Here is a tiny trained network, its code and every weight. The questions are about switching its units off for an input and a class, where a switched-off unit gives its printed mean instead of its output.

import numpy as np


def w(rows, s, z=0):
    codes = np.array(rows[::2]) - 128.0
    scale = np.full(codes.shape[1], s)
    scale[-1] = z or s
    return codes * scale


def f(y):
    return np.maximum(y, 0)


def log_softmax(a):
    a = a - a.max(-1, keepdims=True)
    return a - np.log(np.exp(a).sum(-1, keepdims=True))


def net(x, mask):
    res = np.array(x, float).reshape(1, 8) / 4 @ E
    y = f(res @ A[0][:, :-1].T + A[0][:, -1])
    res = res + np.where(mask, y, B[0][:, -1]) @ B[0][:, :-1]
    return log_softmax(res[-1] @ U[:, :-1].T + U[:, -1])


A, B = {}, {}
E = w([
[129,128,138,129,124],'x0',
[197,52,178,86,224],'x1',
[222,49,130,160,20],'x2',
[52,53,130,1,66],'x3',
[129,130,133,127,126],'x4',
[28,21,137,230,152],'x5',
[128,129,132,127,127],'x6',
[128,125,117,126,130],'x7',
],0.009)
A[0] = w([
[192,178,140,104,97,69],'neuron 0',
[107,114,151,88,101,46],'neuron 1',
[88,110,179,75,91,10],'neuron 2',
[179,178,137,229,163,51],'neuron 3',
[193,105,149,114,200,120],'neuron 4',
[142,146,143,72,103,55],'neuron 5',
[176,100,143,149,68,40],'neuron 6',
[139,89,112,114,177,99],'neuron 7',
[104,143,70,175,115,222],'neuron 8',
[186,183,159,64,125,70],'neuron 9',
[90,90,147,174,132,17],'neuron 10',
[191,208,142,49,101,4],'neuron 11',
[64,64,168,215,124,30],'neuron 12',
[36,69,154,23,88,61],'neuron 13',
[152,164,87,42,77,127],'neuron 14',
[99,192,86,155,85,67],'neuron 15',
[86,201,89,157,33,24],'neuron 16',
[39,232,103,93,222,45],'neuron 17',
[167,178,165,221,168,75],'neuron 18',
[222,76,109,173,11,77],'neuron 19',
[53,31,119,148,119,87],'neuron 20',
[157,169,130,175,164,58],'neuron 21',
[194,54,184,71,229,29],'neuron 22',
],0.011,0.014)
B[0] = w([
[156,149,126,177,174,171],'neuron 0',
[155,140,103,90,120,136],'neuron 1',
[189,83,30,81,86,138],'neuron 2',
[138,88,27,62,94,192],'neuron 3',
[99,142,162,171,45,202],'neuron 4',
[139,127,71,108,139,146],'neuron 5',
[31,109,129,88,181,151],'neuron 6',
[123,146,142,140,94,152],'neuron 7',
[206,172,188,115,107,251],'neuron 8',
[95,139,80,202,174,190],'neuron 9',
[120,177,111,183,176,137],'neuron 10',
[172,134,95,215,200,180],'neuron 11',
[167,193,88,206,217,177],'neuron 12',
[182,93,41,90,79,216],'neuron 13',
[189,175,122,194,170,218],'neuron 14',
[94,107,156,194,56,167],'neuron 15',
[23,123,145,206,55,171],'neuron 16',
[42,22,178,82,192,229],'neuron 17',
[141,89,17,49,90,198],'neuron 18',
[2,47,168,40,218,223],'neuron 19',
[158,207,97,180,187,198],'neuron 20',
[149,102,80,100,121,158],'neuron 21',
[16,159,139,207,31,192],'neuron 22',
],0.0091,0.011)
U = w([
[126,108,116,195,203,76],'0',
[130,58,40,46,56,64],'1',
[19,33,214,61,205,62],'2',
[37,102,183,196,1,56],'3',
[142,91,197,109,115,251],'4',
[140,101,194,108,115,239],'5',
],0.0085,0.019)

Each question gives the input, the list of numbers given to net, and the class t.
The units are the neurons (one row each of A and B). Each row of codes is followed by its name. A weight is (code - 128) times the scale printed after its matrix; where a second scale follows, it is the last column's (A, B and U).
mask holds one flag per neuron, in row order. A switched-off neuron (its flag False) gives its mean, the last column of its row in B, instead of its output. The means were averaged over made-up inputs and are rounded, as every weight is.
A unit's drop is (log p(t) with every unit on - log p(t) with that unit switched off) / (log p(t) with every unit on - log p(t) with every unit switched off).
The circuit of an input: a set's keep is (log p(t) with only the set's units on - log p(t) with every unit switched off) / (log p(t) with every unit on - log p(t) with every unit switched off). Starting from the 12 units with the biggest drops (on a tie, the unit counted first), units are removed one at a time, each time the one whose removal leaves the highest keep (on an exact tie, the one counted first), for as long as the keep stays at least 0.8.
units of the circuit, in order: the units of the circuit, biggest drop first
most important unit: the unit with the biggest drop
k most important neurons: the k neurons with the biggest drops, biggest first
drop of u: that unit's drop, to one decimal
input [-8,-7,2,-4,-4,-1,-1,7], class 3: most important unit	neuron 16
input [-8,-3,-5,-8,-1,-7,2,7], class 1: 3 most important neurons	neuron 18; neuron 3; neuron 21
input [0,2,4,-5,4,-1,2,-3], class 1: units of the circuit, in order	neuron 18; neuron 3
input [4,8,-4,-5,0,-5,3,1], class 3: units of the circuit, in order	neuron 22; neuron 4
input [-6,6,1,6,7,-3,-3,3], class 1: 2 most important neurons	neuron 13; neuron 8
input [3,8,7,-7,-3,7,-5,4], class 3: 3 most important neurons	neuron 22; neuron 4; neuron 17
input [-6,-5,4,-8,8,-8,2,-5], class 0: 3 most important neurons	neuron 11; neuron 0; neuron 9
input [3,-4,6,0,-4,-6,1,-2], class 0: units of the circuit, in order	neuron 14; neuron 11
input [4,1,5,3,5,4,-4,5], class 2: 2 most important neurons	neuron 19; neuron 14
input [-2,5,-7,7,-5,-8,-3,4], class 0: units of the circuit, in order	neuron 11; neuron 9
input [6,-5,-4,6,7,1,4,-3], class 1: 2 most important neurons	neuron 13; neuron 2
input [-4,3,2,8,1,7,8,5], class 1: 3 most important neurons	neuron 13; neuron 2; neuron 14
input [-5,-2,7,-7,-8,-8,-4,-2], class 0: 2 most important neurons	neuron 11; neuron 0
input [-8,-6,7,4,-8,8,2,1], class 0: units of the circuit, in order	neuron 12
input [5,-3,2,0,-2,8,-2,-6], class 0: 2 most important neurons	neuron 12; neuron 20
input [8,4,-4,6,-1,6,-7,1], class 4: units of the circuit, in order	neuron 18; neuron 13
input [7,3,4,-8,8,5,-5,8], class 1: 2 most important neurons	neuron 18; neuron 3
input [8,5,-5,3,8,5,4,1], class 0: 4 most important neurons	neuron 20; neuron 19; neuron 12; neuron 8
input [-5,-6,-7,-2,4,6,1,-3], class 2: 2 most important neurons	neuron 17; neuron 14
input [-3,-8,-5,-2,4,-6,-6,-5], class 3: units of the circuit, in order	neuron 16
input [6,-5,-1,7,-3,0,6,-5], class 1: 2 most important neurons	neuron 13; neuron 2
input [-5,2,5,-1,3,2,3,1], class 2: drop of neuron 19	0.8
input [8,8,2,2,7,8,-5,1], class 0: drop of neuron 10	0.1
input [5,7,-5,1,-5,6,6,-6], class 3: drop of neuron 22	0.6
